Below are the code and all the weights of a small trained network. Each question names an input and a target symbol and asks about switching units off, where a switched-off unit gives its printed mean instead of its output.

import numpy as np


def w(rows, s, z=0):
    codes = np.array(rows[::2]) - 128.0
    scale = np.full(codes.shape[1], s)
    scale[-1] = z or s
    return codes * scale


def norm(h):
    return h / np.sqrt((h * h).mean(-1, keepdims=True) + 1e-5)


def f(y):
    return np.maximum(y, 0)


def softmax(a):
    e = np.exp(a - a.max(-1, keepdims=True))
    return e / e.sum(-1, keepdims=True)


def log_softmax(a):
    a = a - a.max(-1, keepdims=True)
    return a - np.log(np.exp(a).sum(-1, keepdims=True))


def net(x, mask):
    ids = ['βγηξσφψ'.index(c) for c in x.split()]
    T = len(ids)
    res = E[ids] + P[:T]
    r = norm(res)
    for j in range(3):
        rows = slice(2 * j, 2 * j + 2)
        q, k, v = (r @ M[0][rows].T for M in (Q, K, V))
        z = softmax(np.where(np.tri(T) > 0, q @ k.T / 2**0.5, -1e9)) @ v
        o = O[0][rows]
        res = res + np.where(mask[j], z, o[:, -1]) @ o[:, :-1]
    y = f(norm(res) @ A[0][:, :-1].T + A[0][:, -1])
    res = res + np.where(mask[3:15], y, B[0][:, -1]) @ B[0][:, :-1]
    return log_softmax(norm(res)[-1] @ U[:, :-1].T + U[:, -1])


Q, K, V, O, A, B = {}, {}, {}, {}, {}, {}
E = w([
[129,252,143],'β',
[165,99,151],'γ',
[192,20,112],'η',
[155,35,84],'ξ',
[164,153,104],'σ',
[158,117,167],'φ',
[79,145,121],'ψ',
],0.024)
P = w([
[4,182,7],'0',
[152,210,16],'1',
[135,202,59],'2',
[124,191,111],'3',
[119,187,131],'4',
[103,182,149],'5',
[97,173,175],'6',
[90,175,189],'7',
[77,170,212],'8',
[79,167,218],'9',
],0.003)
Q[0] = w([
[111,154,112],'h1',
[151,163,138],'h1',
[139,176,202],'h2',
[135,249,157],'h2',
[49,116,100],'h3',
[27,130,102],'h3',
],0.018)
K[0] = w([
[109,214,180],'h1',
[179,136,114],'h1',
[247,120,12],'h2',
[178,240,43],'h2',
[112,154,226],'h3',
[26,69,228],'h3',
],0.011)
V[0] = w([
[85,113,153],'h1',
[207,153,186],'h1',
[135,145,153],'h2',
[214,254,57],'h2',
[182,136,22],'h3',
[26,77,224],'h3',
],0.0078)
O[0] = w([
[68,67,86,91],'h1',
[104,222,127,176],'h1',
[38,116,63,119],'h2',
[79,22,222,135],'h2',
[101,138,254,234],'h3',
[222,126,28,1],'h3',
],0.0049,0.005)
A[0] = w([
[103,73,131,97],'n1',
[158,58,138,68],'n2',
[155,105,26,254],'n3',
[88,172,205,105],'n4',
[117,127,198,70],'n5',
[73,151,107,193],'n6',
[162,99,157,95],'n7',
[148,116,55,233],'n8',
[64,163,96,138],'n9',
[140,254,77,99],'n10',
[156,86,97,121],'n11',
[154,165,171,137],'n12',
],0.014,0.0043)
B[0] = w([
[229,183,151,184],'n1',
[100,138,142,253],'n2',
[133,184,16,247],'n3',
[168,145,47,236],'n4',
[106,121,62,203],'n5',
[44,31,170,163],'n6',
[39,90,156,225],'n7',
[93,188,63,213],'n8',
[138,5,137,159],'n9',
[166,122,254,179],'n10',
[148,162,108,220],'n11',
[111,169,115,211],'n12',
],0.0079,0.0062)
U = w([
[12,152,68,2],'β',
[186,249,97,71],'γ',
[160,171,195,148],'η',
[156,8,204,236],'ξ',
[161,111,151,42],'σ',
[212,113,24,235],'φ',
[58,40,99,93],'ψ',
],0.013,0.0056)

Each question gives the input, a string of symbols that net reads in full, and the target symbol t.
The units are the heads (2 rows each of Q, K, V and O) and the neurons (one row each of A and B). Each row of codes is followed by its name. A weight is (code - 128) times the scale printed after its matrix; where a second scale follows, it is the last column's (O, A, B and U).
mask holds one flag per unit, heads first, then neurons. A switched-off unit (its flag False) gives its mean, the last column of its rows in O or B, instead of its output. The means were averaged over made-up inputs and are rounded, as every weight is.
A unit's drop is (log p(t) with every unit on - log p(t) with that unit switched off) / (log p(t) with every unit on - log p(t) with every unit switched off).
The circuit of an input: a set's keep is (log p(t) with only the set's units on - log p(t) with every unit switched off) / (log p(t) with every unit on - log p(t) with every unit switched off). Starting from the 12 units with the biggest drops (on a tie, the unit counted first), units are removed one at a time, each time the one whose removal leaves the highest keep (on an exact tie, the one counted first), for as long as the keep stays at least 0.8.
units of the circuit, in order: the units of the circuit, biggest drop first
k most important neurons: the k neurons with the biggest drops, biggest first
which heads matter: for each layer, one digit per head in row order, 1 if its drop is at least 0.15 and else 0, layers parted by /
drop when u is switched off: that unit's drop, to one decimal
input γ ξ ψ, target ψ: which heads matter -> 100
input η η γ β β, target η: most important neuron -> (n10)
input β η φ γ, target β: units of the circuit, in order -> (n1; n5)
input η γ γ, target η: which heads matter -> 111
input γ γ η β η φ γ η σ γ, target γ: 3 most important neurons -> (n4; n6; n5)
input γ η γ η η γ β η ψ φ, target γ: 2 most important neurons -> (n4; n3)
input φ η η σ η η σ φ, target ξ: which heads matter -> 010
input η σ η η ψ, target ξ: which heads matter -> 010
input β γ γ ψ γ γ ψ η η, target φ: units of the circuit, in order -> (h3; h2; n3)
input η η η γ η η η ψ γ η, target φ: units of the circuit, in order -> (h2; n3)
input φ γ β γ, target φ: 2 most important neurons -> (n4; n5)
input φ β φ γ, target φ: 3 most important neurons -> (n4; n10; n5)
input γ η ψ η ξ η φ γ φ, target γ: which heads matter -> 010
input ξ β ψ, target ψ: which heads matter -> 000
input ξ ξ ξ η γ, target ξ: which heads matter -> 100
input ξ φ η γ γ, target ξ: 4 most important neurons -> (n3; n8; n11; n7)
input η β γ η ξ σ, target β: most important neuron -> (n5)
input ψ ξ β φ γ η σ σ, target β: 4 most important neurons -> (n5; n4; n10; n1)
input ψ β β φ σ ξ η η ψ, target ξ: drop when h3 is switched off -> 0.1
input ξ ψ η γ η ψ η σ φ, target ξ: drop when h2 is switched off -> 0.7
input γ γ γ η β γ γ η η γ, target γ: drop when h2 is switched off -> 2.9
input η η γ, target η: drop when n5 is switched off -> 0.0
